Below are the code and all the weights of a small trained network. Each question names an input and a class and asks about switching units off, where a switched-off unit gives its printed mean instead of its output.

import numpy as np


def w(rows, s, z=0):
    codes = np.array(rows[::2]) - 128.0
    scale = np.full(codes.shape[1], s)
    scale[-1] = z or s
    return codes * scale


def norm(h):
    return h / np.sqrt((h * h).mean(-1, keepdims=True) + 1e-5)


def f(y):
    return y / 2 * (1 + np.tanh(0.7978845608 * (y + 0.044715 * y**3)))


def log_softmax(a):
    a = a - a.max(-1, keepdims=True)
    return a - np.log(np.exp(a).sum(-1, keepdims=True))


def net(x, mask):
    res = np.array(x, float).reshape(1, 2) / 4 @ E
    u = 0
    for l in range(2):
        y = f(norm(res) @ A[l][:, :-1].T + A[l][:, -1])
        res = res + np.where(mask[u : u + 3], y, B[l][:, -1]) @ B[l][:, :-1]
        u += 3
    return log_softmax(norm(res)[-1] @ U[:, :-1].T + U[:, -1])


A, B = {}, {}
E = w([
[192,154,229],'x0',
[115,250,107],'x1',
],0.011)
A[0] = w([
[112,153,30,46],'L0N0',
[118,101,82,2],'L0N1',
[117,254,133,46],'L0N2',
],0.022,0.0021)
B[0] = w([
[13,101,133,224],'L0N0',
[132,202,186,173],'L0N1',
[253,206,134,255],'L0N2',
],0.03,0.0093)
A[1] = w([
[139,200,118,238],'L1N0',
[77,135,165,9],'L1N1',
[128,66,252,4],'L1N2',
],0.026,0.0034)
B[1] = w([
[108,78,124,199],'L1N0',
[164,181,100,168],'L1N1',
[140,4,143,249],'L1N2',
],0.034,0.015)
U = w([
[31,197,120,238],'0',
[139,7,160,194],'1',
[238,217,128,209],'2',
[126,140,138,12],'3',
[121,144,160,1],'4',
],0.022,0.0099)

Each question gives the input, the list of numbers given to net, and the class t.
The units are the neurons (one row each of A and B). Each row of codes is followed by its name. A weight is (code - 128) times the scale printed after its matrix; where a second scale follows, it is the last column's (A, B and U).
mask holds one flag per neuron, layer by layer. A switched-off neuron (its flag False) gives its mean, the last column of its row in B, instead of its output. The means were averaged over made-up inputs and are rounded, as every weight is.
A unit's drop is (log p(t) with every unit on - log p(t) with that unit switched off) / (log p(t) with every unit on - log p(t) with every unit switched off).
The circuit of an input: a set's keep is (log p(t) with only the set's units on - log p(t) with every unit switched off) / (log p(t) with every unit on - log p(t) with every unit switched off). Starting from all 6 units, units are removed one at a time, each time the one whose removal leaves the highest keep (on an exact tie, the one counted first), for as long as the keep stays at least 0.8.
circuit, biggest first: the units of the circuit, biggest drop first
unit that matters most: the unit with the biggest drop
k most important neurons: the k neurons with the biggest drops, biggest first
k most important neurons of layer l: the k neurons of layer l with the biggest drops, biggest first
drop of u: that unit's drop, to one decimal
input [-5,-4], class 0: 2 most important neurons of layer 1 -> L1N2, L1N1
input [-4,3], class 0: unit that matters most -> L0N0
input [-3,2], class 0: circuit, biggest first -> L0N0, L1N2
input [-5,8], class 0: 2 most important neurons of layer 1 -> L1N2, L1N0
input [-4,8], class 2: 2 most important neurons -> L1N2, L0N2
input [-5,4], class 0: 2 most important neurons -> L0N0, L1N2
input [-2,5], class 2: 2 most important neurons -> L0N2, L1N2
input [-3,3], class 0: 2 most important neurons -> L0N0, L1N2
input [-8,-4], class 0: drop of L1N2 -> 0.2
input [1,3], class 2: drop of L0N2 -> 0.5
input [0,8], class 2: drop of L0N2 -> 1.7
input [1,8], class 2: drop of L0N2 -> 2.0
